Each row has a name. After each piece below comes the name of the row it's from, unless a question asks for something else. Each question is about the rows just above it.

[144 116 124  91 117 155  80 120 166] : k_78
[130  86 106 158  79 159 108 167  75] : k_954
[145 116 125  91 117 156  80 120 166] : k_844
Is [117 125  91] printed in one of the named rows, side by side and in this order?	no
Is [ 79 159 109] printed in one of the named rows, side by side and in this order?	no
Among the named rows, does one hold [ 80 120] next to each other, in this order?	yes
Is [125  91 117] printed in one of the named rows, side by side and in this order?	yes
Among the named rows, does one hold [155 117] next to each other, in this order?	no
Right after [124] comes	[91]

[122 151  99 121 129 116 144 116 120 145 113  98 161 168 118 127 141 116
 116 120 116 131 132 127 125 121 144 128 147 155 125 109 133 140 142 131
 127 124 117 136 102 117 147 130 112 126 140 114 106 129 122 149 129 127
 109 128 134 145 145 133 138] -> k_926
[132 136  88 128 134 110 113 111 110 130 131 128 109 150 119 162 106  78
 127 114 160 133 145 141 152 100 113 119 133 107 115 105 144 125 124 127
 136 142 147 102 117 117 131 122 131 130 148 128 120 140 140 115 146 117
 139 120 129 157 145 126 131] -> k_204
[145 136  98 128 134 135 121 115 126 130 135 135 105 143 125 117 126 107
 127 128 128 113 150 137 132 118 106 142 122 134 126 103 119 127 124 147
 134 127 110 111 139  87 118 117 126 112 140 129 128 142 129 134 142 131
 128 113 107 126 128 131 121] -> k_627
[111 104 154 124 123 115 116 125 129 130 126 130 120 108 135 138 119 125
 134 124 140 132 114 124 137 122 136 122 127 107 124 134 128 126 166 113
 143 124 134 129 105 156 119 139 132 140 125 127 140 132 132 116 114 118
 140 119 141 137 128 117 120] -> k_647
[144 134 127 140 137 126 141 154 118 109 134 134 145 135 128 137 146 149
 128 145 127 138 124 130 118 135 129 118 130 122 135 130 138 124 118 119
 109 140 113 118 138 124 142 126 129 135 125 135 133 107 132 122 155 138
 121 167 125 133 115 136 149] -> k_925
[147 133  98 132 135 121 123 113 121 130 131 128 118 151 129 122 140 103
 126 137 133 112 146 136 135 114 110 134 128 125 128  88 120 122 118 134
 132 125 128 107 144  96 124 124 123 111 139 128 115 137 133 139 149 135
 130 120 103 143 128 130 128] -> k_937
[115 145 103 106 133 111 133 114 113 141 128 109 146 151 116 115 124 116
 116 117 117 137 140 124 115 101 112 139 132 149 121 103 132 159  99 128
 121 126 125 123 120 111 133 131 102 141 164 101 109 140 124 141 124 122
 109 104 149 132 128 125 124] -> k_594
[110 127 121 126 121 109 117 108 124 150 112 111 124 136 123 158 111  85
 128 108 160 135 124 129 157 121 146 117 140 116 117 121 138 123 126 117
 134 132 134 131 115 147 133 135 132 127 133 124 125 140 134 123 120 113
 140 121 137 150 162 124 126] -> k_26
asked: [142 129 134 142 131 128 113]	k_627
asked: [124 127 136 142 147 102 117 117 131]	k_204
Where do [110 127 121 126 121 109 117 108 124 150 112 111 124 136 123 158 111  85
 128 108 160 135 124 129 157 121 146 117 140 116 117 121 138 123 126 117
 134 132 134 131 115 147 133 135 132 127 133 124 125 140 134 123 120 113
 140 121 137 150 162 124 126] appear?	k_26
[147 133  98 132 135 121 123 113 121 130 131 128 118 151 129 122 140 103
 126 137 133 112 146 136 135 114 110 134 128 125 128  88 120 122 118 134
 132 125 128 107 144  96 124 124 123 111 139 128 115 137 133 139 149 135
 130 120 103 143 128 130 128] is in which row?	k_937

[112 109 143 185 170]  k_91
[149 131 134  95  83]  k_208
[103 136 150 154 153]  k_417
[110 180 134 130 131]  k_791
[133 184 162 146 184]  k_842
[103 136  81  89 118]  k_455
[149 131  76  95  83]  k_830
[109 102 174 184 162]  k_336
[143 177 147 140  93]  k_891
The row with [177 147 140  93] is	k_891
Right after [154] comes	[153]
Where do [103 136 150 154 153] appear?	k_417
Is [153 154 150] printed in one of the named rows, side by side and in this order?	no
Among the named rows, does one hold [149 131 134  95] next to each other, in this order?	yes

[157  92 155 101] -> k_501
[133 155  92 137] -> k_656
[168 120  90  92] -> k_530
[133  70 155 127] -> k_625
[133  70 132 137] -> k_112
[155 109 163 164] -> k_317
[127 104 159 108] -> k_250
[158 169 180 147] -> k_203
[158 169 180 121] -> k_67
Where do [157  92 155 101] appear?	k_501
asked: [109 163]	k_317
The entry that follows [163]:	[164]
[180 121] is in which row?	k_67
asked: [155  92]	k_656
asked: [133  70 155 127]	k_625
The row with [163 164] is	k_317

[ 90 115 123  90  93 145 113 164 108 135 109 138 131 139 112 103 150 133
 109 138 136 159 128] -> k_304
[ 85 102  97 111 118 129 116 152 157 140 107 115 133 134 150 120 141 117
 106 143 144 171 119] -> k_517
[125 146 137  92 134 125 105 151 105 137 138 115 115 147  94 101 157 112
 109 135 125 136 161] -> k_864
[124 118 120 119 164 142  90 159 105 133 142 124 114 139 130 138 136 104
 146 125 147 124 133] -> k_824
[100 107 112 104 121 126 119 163 122 138 115 121 125 130 128 119 150 128
 107 137 152 164 122] -> k_183
[105 112 123 107 113 111 127 154 132 142 124 129 113 132 137 118 152 132
 117 142 145 147 143] -> k_92
[ 90 115 123  90  93 145 113 164 108 135 128 138 131 118 112 103 150 133
 109 138 136 159 128] -> k_388
[ 84 121 116 119 134 115 111 151 137 142 115 116 116 153 137 116 143 103
 108 157 132 155 146] -> k_881
[118 132 137 100 141 101 121 162 115 145 115 101 105 155 118 114 160 125
 106 135 142 140 161] -> k_476
The row with [118 132 137 100 141 101 121 162 115 145 115 101 105 155 118 114 160 125
 106 135 142 140 161] is	k_476
The row with [140 107 115 133] is	k_517
The row with [119 134 115 111 151 137] is	k_881
Where do [ 90 115 123  90  93 145 113 164 108 135 109 138 131 139 112 103 150 133
 109 138 136 159 128] appear?	k_304
Among the named rows, does one hold [107 157] next to each other, in this order?	no
Where do [125 146 137  92 134 125 105 151 105 137 138 115 115 147  94 101 157 112
 109 135 125 136 161] appear?	k_864

